Here is a tiny trained network, its code and every weight. The questions are about switching its units off for an input and a target symbol, where a switched-off unit gives its printed mean instead of its output.

import numpy as np


def w(rows, s, z=0):
    codes = np.array(rows[::2]) - 128.0
    scale = np.full(codes.shape[1], s)
    scale[-1] = z or s
    return codes * scale


def norm(h):
    return h / np.sqrt((h * h).mean(-1, keepdims=True) + 1e-5)


def f(y):
    return np.maximum(y, 0)


def softmax(a):
    e = np.exp(a - a.max(-1, keepdims=True))
    return e / e.sum(-1, keepdims=True)


def log_softmax(a):
    a = a - a.max(-1, keepdims=True)
    return a - np.log(np.exp(a).sum(-1, keepdims=True))


def net(x, mask):
    ids = ['αγζθμξστψω'.index(c) for c in x.split()]
    T = len(ids)
    res = E[ids] + P[:T]
    r = norm(res)
    for j in range(3):
        rows = slice(2 * j, 2 * j + 2)
        q, k, v = (r @ M[0][rows].T for M in (Q, K, V))
        z = softmax(np.where(np.tri(T) > 0, q @ k.T / 2**0.5, -1e9)) @ v
        o = O[0][rows]
        res = res + np.where(mask[j], z, o[:, -1]) @ o[:, :-1]
    y = f(norm(res) @ A[0][:, :-1].T + A[0][:, -1])
    res = res + np.where(mask[3:11], y, B[0][:, -1]) @ B[0][:, :-1]
    return log_softmax(norm(res)[-1] @ U[:, :-1].T + U[:, -1])


Q, K, V, O, A, B = {}, {}, {}, {}, {}, {}
E = w([
[246,155,172],'α',
[109,122,74],'γ',
[245,177,147],'ζ',
[110,133,93],'θ',
[189,133,105],'μ',
[122,84,111],'ξ',
[111,61,181],'σ',
[9,181,142],'τ',
[193,15,210],'ψ',
[95,103,206],'ω',
],0.012)
P = w([
[176,4,111],'0',
[186,33,135],'1',
[189,39,133],'2',
[196,65,118],'3',
[195,81,99],'4',
[199,107,92],'5',
[194,107,84],'6',
[194,92,78],'7',
],0.0029)
Q[0] = w([
[71,143,232],'H1',
[81,124,201],'H1',
[192,233,134],'H2',
[249,121,242],'H2',
[231,180,94],'H3',
[103,165,33],'H3',
],0.018)
K[0] = w([
[177,49,178],'H1',
[160,99,164],'H1',
[97,199,130],'H2',
[123,156,250],'H2',
[191,173,54],'H3',
[72,186,110],'H3',
],0.023)
V[0] = w([
[106,140,147],'H1',
[48,221,154],'H1',
[84,156,47],'H2',
[173,127,127],'H2',
[193,3,198],'H3',
[163,200,124],'H3',
],0.0047)
O[0] = w([
[112,146,139,121],'H1',
[97,165,254,62],'H1',
[51,12,212,94],'H2',
[221,150,120,129],'H2',
[255,244,221,252],'H3',
[180,33,110,74],'H3',
],0.0028,0.0036)
A[0] = w([
[81,165,255,1],'N1',
[128,94,242,163],'N2',
[130,139,63,110],'N3',
[128,165,100,112],'N4',
[22,149,103,205],'N5',
[95,225,43,163],'N6',
[86,135,84,96],'N7',
[225,70,142,138],'N8',
],0.0085,0.002)
B[0] = w([
[183,115,10,164],'N1',
[82,200,137,200],'N2',
[128,111,173,149],'N3',
[104,137,123,132],'N4',
[153,214,215,177],'N5',
[117,31,86,153],'N6',
[176,154,140,149],'N7',
[56,123,121,253],'N8',
],0.012,0.0071)
U = w([
[229,152,119,83],'α',
[197,3,163,159],'γ',
[221,147,78,124],'ζ',
[184,89,210,67],'θ',
[160,71,7,220],'μ',
[45,28,98,233],'ξ',
[39,185,110,2],'σ',
[65,220,193,87],'τ',
[70,71,245,64],'ψ',
[121,226,26,201],'ω',
],0.011,0.0041)

Each question gives the input, a string of symbols that net reads in full, and the target symbol t.
The units are the heads (2 rows each of Q, K, V and O) and the neurons (one row each of A and B). Each row of codes is followed by its name. A weight is (code - 128) times the scale printed after its matrix; where a second scale follows, it is the last column's (O, A, B and U).
mask holds one flag per unit, heads first, then neurons. A switched-off unit (its flag False) gives its mean, the last column of its rows in O or B, instead of its output. The means were averaged over made-up inputs and are rounded, as every weight is.
A unit's drop is (log p(t) with every unit on - log p(t) with that unit switched off) / (log p(t) with every unit on - log p(t) with every unit switched off).
The circuit of an input: a set's keep is (log p(t) with only the set's units on - log p(t) with every unit switched off) / (log p(t) with every unit on - log p(t) with every unit switched off). Starting from all 11 units, units are removed one at a time, each time the one whose removal leaves the highest keep (on an exact tie, the one counted first), for as long as the keep stays at least 0.8.
circuit, biggest first: the units of the circuit, biggest drop first
unit that matters most: the unit with the biggest drop
k most important neurons: the k neurons with the biggest drops, biggest first
heads that matter: for each layer, one digit per head in row order, 1 if its drop is at least 0.15 and else 0, layers parted by /
drop when u is switched off: that unit's drop, to one decimal
input ω γ τ σ ψ ξ ξ μ, target ξ: 4 most important neurons	N8, N5, N2, N1
input τ ω ψ σ τ ω, target ω: unit that matters most	N1
input γ ω ω ξ ξ ξ μ, target μ: 2 most important neurons	N2, N5
input ω ξ τ ζ, target τ: circuit, biggest first	H1, N1
input τ θ γ ξ ξ μ, target ξ: heads that matter	011
input σ τ ξ α, target τ: 2 most important neurons	N2, N8
input ξ σ θ τ θ, target τ: circuit, biggest first	H1, H2
input σ σ ζ ξ γ α ξ, target ξ: 3 most important neurons	N5, N2, N1
input γ θ θ θ μ γ, target γ: 4 most important neurons	N2, N8, N6, N3
input ψ τ α ξ, target τ: 3 most important neurons	N2, N1, N6
input ω τ ξ ξ, target τ: 3 most important neurons	N2, N6, N1
input ξ μ θ σ γ γ ψ ψ, target ψ: drop when N8 is switched off	0.6
input τ θ σ, target τ: drop when N2 is switched off	1.3
input τ γ θ, target τ: drop when H3 is switched off	1.4
input τ ζ ζ, target τ: most important neuron	N1
